Here is a tiny trained network, its code and every weight. The questions are about switching its units off for an input and a class, where a switched-off unit gives its printed mean instead of its output.

import numpy as np


def w(rows, s, z=0):
    codes = np.array(rows[::2]) - 128.0
    scale = np.full(codes.shape[1], s)
    scale[-1] = z or s
    return codes * scale


def norm(h):
    return h / np.sqrt((h * h).mean(-1, keepdims=True) + 1e-5)


def f(y):
    return y / 2 * (1 + np.tanh(0.7978845608 * (y + 0.044715 * y**3)))


def log_softmax(a):
    a = a - a.max(-1, keepdims=True)
    return a - np.log(np.exp(a).sum(-1, keepdims=True))


def net(x, mask):
    res = np.array(x, float).reshape(1, 8) / 4 @ E
    u = 0
    for l in range(4):
        y = f(norm(res) @ A[l][:, :-1].T + A[l][:, -1])
        res = res + np.where(mask[u : u + 10], y, B[l][:, -1]) @ B[l][:, :-1]
        u += 10
    return log_softmax(norm(res)[-1] @ U[:, :-1].T + U[:, -1])


A, B = {}, {}
E = w([
[134,177,203,92,66,90,167,251],'x0',
[75,155,151,216,83,248,120,183],'x1',
[71,166,106,110,78,81,157,132],'x2',
[186,144,118,113,118,109,202,134],'x3',
[174,116,152,96,192,88,89,178],'x4',
[95,134,31,63,155,119,140,144],'x5',
[144,139,74,212,139,108,243,141],'x6',
[217,88,146,215,30,68,111,147],'x7',
],0.0025)
A[0] = w([
[126,131,93,159,161,86,143,68,54],'0.n0',
[98,86,148,163,205,97,60,85,143],'0.n1',
[109,111,100,143,99,171,160,134,3],'0.n2',
[90,99,86,113,130,214,34,64,174],'0.n3',
[124,128,83,2,167,85,114,170,113],'0.n4',
[55,154,141,173,63,154,169,205,45],'0.n5',
[105,125,225,27,100,170,84,140,14],'0.n6',
[60,135,76,124,22,71,122,62,18],'0.n7',
[177,117,151,163,52,82,109,169,201],'0.n8',
[119,160,161,143,53,93,95,175,102],'0.n9',
],0.0088,0.0016)
B[0] = w([
[99,85,221,117,134,63,119,134,171],'0.n0',
[166,68,46,104,139,135,95,35,204],'0.n1',
[104,176,91,129,161,130,163,104,146],'0.n2',
[105,106,210,238,118,159,49,117,254],'0.n3',
[240,120,30,123,195,147,67,113,235],'0.n4',
[122,153,81,171,219,88,56,73,227],'0.n5',
[99,138,184,45,229,39,170,255,194],'0.n6',
[118,98,91,48,148,44,202,101,198],'0.n7',
[129,85,199,180,130,243,149,55,219],'0.n8',
[161,36,152,111,64,178,33,147,189],'0.n9',
],0.0085,0.0055)
A[1] = w([
[133,115,133,83,1,180,202,140,45],'1.n0',
[117,102,150,65,3,177,175,147,58],'1.n1',
[93,161,91,85,65,124,205,140,23],'1.n2',
[148,149,56,98,71,116,119,165,27],'1.n3',
[169,140,68,130,63,99,125,190,5],'1.n4',
[52,119,112,103,79,99,147,170,71],'1.n5',
[121,146,142,106,28,167,177,163,66],'1.n6',
[159,211,118,153,74,134,188,216,40],'1.n7',
[152,179,102,140,33,120,101,113,13],'1.n8',
[117,130,148,73,17,176,177,135,53],'1.n9',
],0.008,0.0013)
B[1] = w([
[146,195,180,84,89,166,220,174,123],'1.n0',
[173,153,89,209,108,107,254,135,123],'1.n1',
[122,31,148,135,58,66,67,116,75],'1.n2',
[147,115,78,124,157,125,88,117,78],'1.n3',
[143,95,83,128,144,82,82,138,58],'1.n4',
[84,138,157,151,171,93,75,138,49],'1.n5',
[119,135,115,83,85,129,172,116,61],'1.n6',
[179,105,147,118,153,166,180,77,54],'1.n7',
[108,145,128,85,172,105,37,167,11],'1.n8',
[193,175,127,168,117,95,196,161,92],'1.n9',
],0.0093,0.0011)
A[2] = w([
[208,202,60,115,98,114,166,202,64],'2.n0',
[124,195,105,106,59,117,147,183,59],'2.n1',
[167,182,29,88,100,144,186,201,80],'2.n2',
[124,177,92,153,73,51,175,166,68],'2.n3',
[176,134,124,128,73,117,123,132,86],'2.n4',
[126,123,73,133,80,129,124,86,100],'2.n5',
[182,203,108,99,56,92,65,150,55],'2.n6',
[90,177,44,138,108,189,150,138,102],'2.n7',
[123,254,53,169,97,131,107,128,72],'2.n8',
[190,107,9,34,136,113,84,145,4],'2.n9',
],0.0077,0.0023)
B[2] = w([
[155,36,120,126,111,167,80,49,145],'2.n0',
[145,132,125,93,92,138,87,120,101],'2.n1',
[203,61,121,117,126,169,98,52,145],'2.n2',
[104,88,200,182,105,106,74,50,110],'2.n3',
[65,91,126,167,165,121,159,146,110],'2.n4',
[133,135,179,111,172,81,50,236,142],'2.n5',
[143,177,204,129,217,45,96,24,105],'2.n6',
[64,121,98,134,229,100,160,78,125],'2.n7',
[66,224,29,190,110,156,165,105,145],'2.n8',
[191,114,76,1,170,79,196,28,255],'2.n9',
],0.0073,0.0038)
A[3] = w([
[132,203,108,61,100,101,170,149,39],'3.n0',
[111,165,108,117,43,62,122,145,34],'3.n1',
[125,137,110,121,92,140,123,159,70],'3.n2',
[97,145,100,108,51,100,133,149,51],'3.n3',
[150,174,90,73,66,120,112,139,47],'3.n4',
[175,125,124,97,86,133,104,196,48],'3.n5',
[123,141,95,116,75,109,122,157,72],'3.n6',
[152,118,131,121,2,148,83,186,74],'3.n7',
[194,174,113,119,116,121,115,151,2],'3.n8',
[180,134,98,156,78,134,85,144,72],'3.n9',
],0.0084,0.0016)
B[3] = w([
[136,85,136,179,169,152,54,124,108],'3.n0',
[32,113,222,152,147,109,106,30,40],'3.n1',
[127,132,196,156,211,53,112,115,15],'3.n2',
[82,48,124,158,138,92,142,109,20],'3.n3',
[154,108,158,125,196,111,125,65,65],'3.n4',
[85,166,158,162,183,59,108,109,84],'3.n5',
[62,70,140,139,208,95,124,117,7],'3.n6',
[144,110,120,217,125,96,158,56,136],'3.n7',
[53,69,103,162,169,112,141,124,86],'3.n8',
[2,83,238,113,222,152,130,67,155],'3.n9',
],0.0084,0.0012)
U = w([
[158,134,156,138,73,140,209,137,118],'0',
[140,91,162,186,111,196,64,105,154],'1',
[188,105,69,48,175,89,124,105,155],'2',
[80,163,92,93,60,113,132,180,2],'3',
[71,208,51,173,145,126,131,118,117],'4',
[99,162,165,90,156,106,97,246,122],'5',
[66,116,133,123,86,35,153,105,103],'6',
],0.011,0.0088)

Each question gives the input, the list of numbers given to net, and the class t.
The units are the neurons (one row each of A and B). Each row of codes is followed by its name. A weight is (code - 128) times the scale printed after its matrix; where a second scale follows, it is the last column's (A, B and U).
mask holds one flag per neuron, layer by layer. A switched-off neuron (its flag False) gives its mean, the last column of its row in B, instead of its output. The means were averaged over made-up inputs and are rounded, as every weight is.
A unit's drop is (log p(t) with every unit on - log p(t) with that unit switched off) / (log p(t) with every unit on - log p(t) with every unit switched off).
The circuit of an input: a set's keep is (log p(t) with only the set's units on - log p(t) with every unit switched off) / (log p(t) with every unit on - log p(t) with every unit switched off). Starting from the 12 units with the biggest drops (on a tie, the unit counted first), units are removed one at a time, each time the one whose removal leaves the highest keep (on an exact tie, the one counted first), for as long as the keep stays at least 0.8.
circuit, biggest first: the units of the circuit, biggest drop first
top k neurons: the k neurons with the biggest drops, biggest first
top k neurons in layer l: the k neurons of layer l with the biggest drops, biggest first
drop when u is switched off: that unit's drop, to one decimal
input [3,0,-5,4,-6,-4,-5,7], class 0: top 4 neurons in layer 0	(0.n3; 0.n4; 0.n8; 0.n5)
input [-6,6,0,8,8,2,3,-8], class 1: top 3 neurons	(0.n7; 2.n9; 0.n6)
input [8,1,5,-5,2,-3,-2,-5], class 5: top 2 neurons	(0.n6; 0.n1)
input [0,8,3,-2,-7,-3,-2,-3], class 4: top 3 neurons	(0.n5; 0.n8; 0.n2)
input [-7,-2,-8,-6,2,7,-7,-6], class 1: circuit, biggest first	(0.n3)
input [-8,0,-7,5,0,5,4,1], class 1: top 2 neurons	(2.n9; 0.n7)
input [-7,4,7,6,8,4,-5,-6], class 1: top 2 neurons	(0.n3; 0.n7)
input [-2,-3,3,3,-1,-3,-7,5], class 0: top 2 neurons	(0.n5; 0.n4)
input [5,-1,-1,5,7,-2,5,8], class 0: top 3 neurons	(0.n4; 0.n8; 0.n3)
input [-1,5,0,6,5,4,8,8], class 1: top 3 neurons in layer 0	(0.n8; 0.n5; 0.n7)
input [-8,5,6,2,4,5,4,-2], class 1: top 3 neurons	(0.n3; 0.n0; 0.n6)
input [4,-2,-4,7,6,-5,-3,4], class 0: top 2 neurons	(0.n5; 0.n3)
input [8,-7,0,-4,5,-1,-4,7], class 1: top 2 neurons in layer 0	(0.n8; 0.n4)
input [-3,8,-3,-6,-7,4,3,6], class 4: top 2 neurons	(0.n2; 0.n5)
input [8,-4,7,-1,-5,-3,7,6], class 1: top 3 neurons in layer 0	(0.n8; 0.n5; 0.n9)
input [-1,-3,5,6,6,-6,-6,4], class 1: top 2 neurons	(0.n8; 0.n7)
input [0,6,8,0,-1,5,3,2], class 4: top 2 neurons	(0.n5; 0.n4)
input [-3,1,-1,3,-6,5,0,6], class 0: top neuron	(0.n8)
input [-5,-3,-7,2,-1,5,-5,1], class 1: top 2 neurons in layer 0	(0.n3; 0.n7)
input [4,3,-7,6,7,2,2,6], class 0: top 3 neurons in layer 0	(0.n4; 0.n5; 0.n3)
input [7,8,3,-5,0,0,2,-8], class 4: top 2 neurons in layer 2	(2.n8; 2.n5)
input [-5,4,-2,-4,7,5,3,-8], class 1: top neuron in layer 0	(0.n3)
input [3,5,4,8,-5,-4,-7,-4], class 5: drop when 0.n6 is switched off	0.3
input [3,6,7,4,-2,-5,-4,-1], class 5: drop when 0.n4 is switched off	0.2
input [1,7,1,-4,2,-5,-5,-3], class 5: drop when 0.n6 is switched off	0.9
input [-8,7,6,6,2,8,-2,7], class 6: top 2 neurons in layer 0	(0.n7; 0.n4)
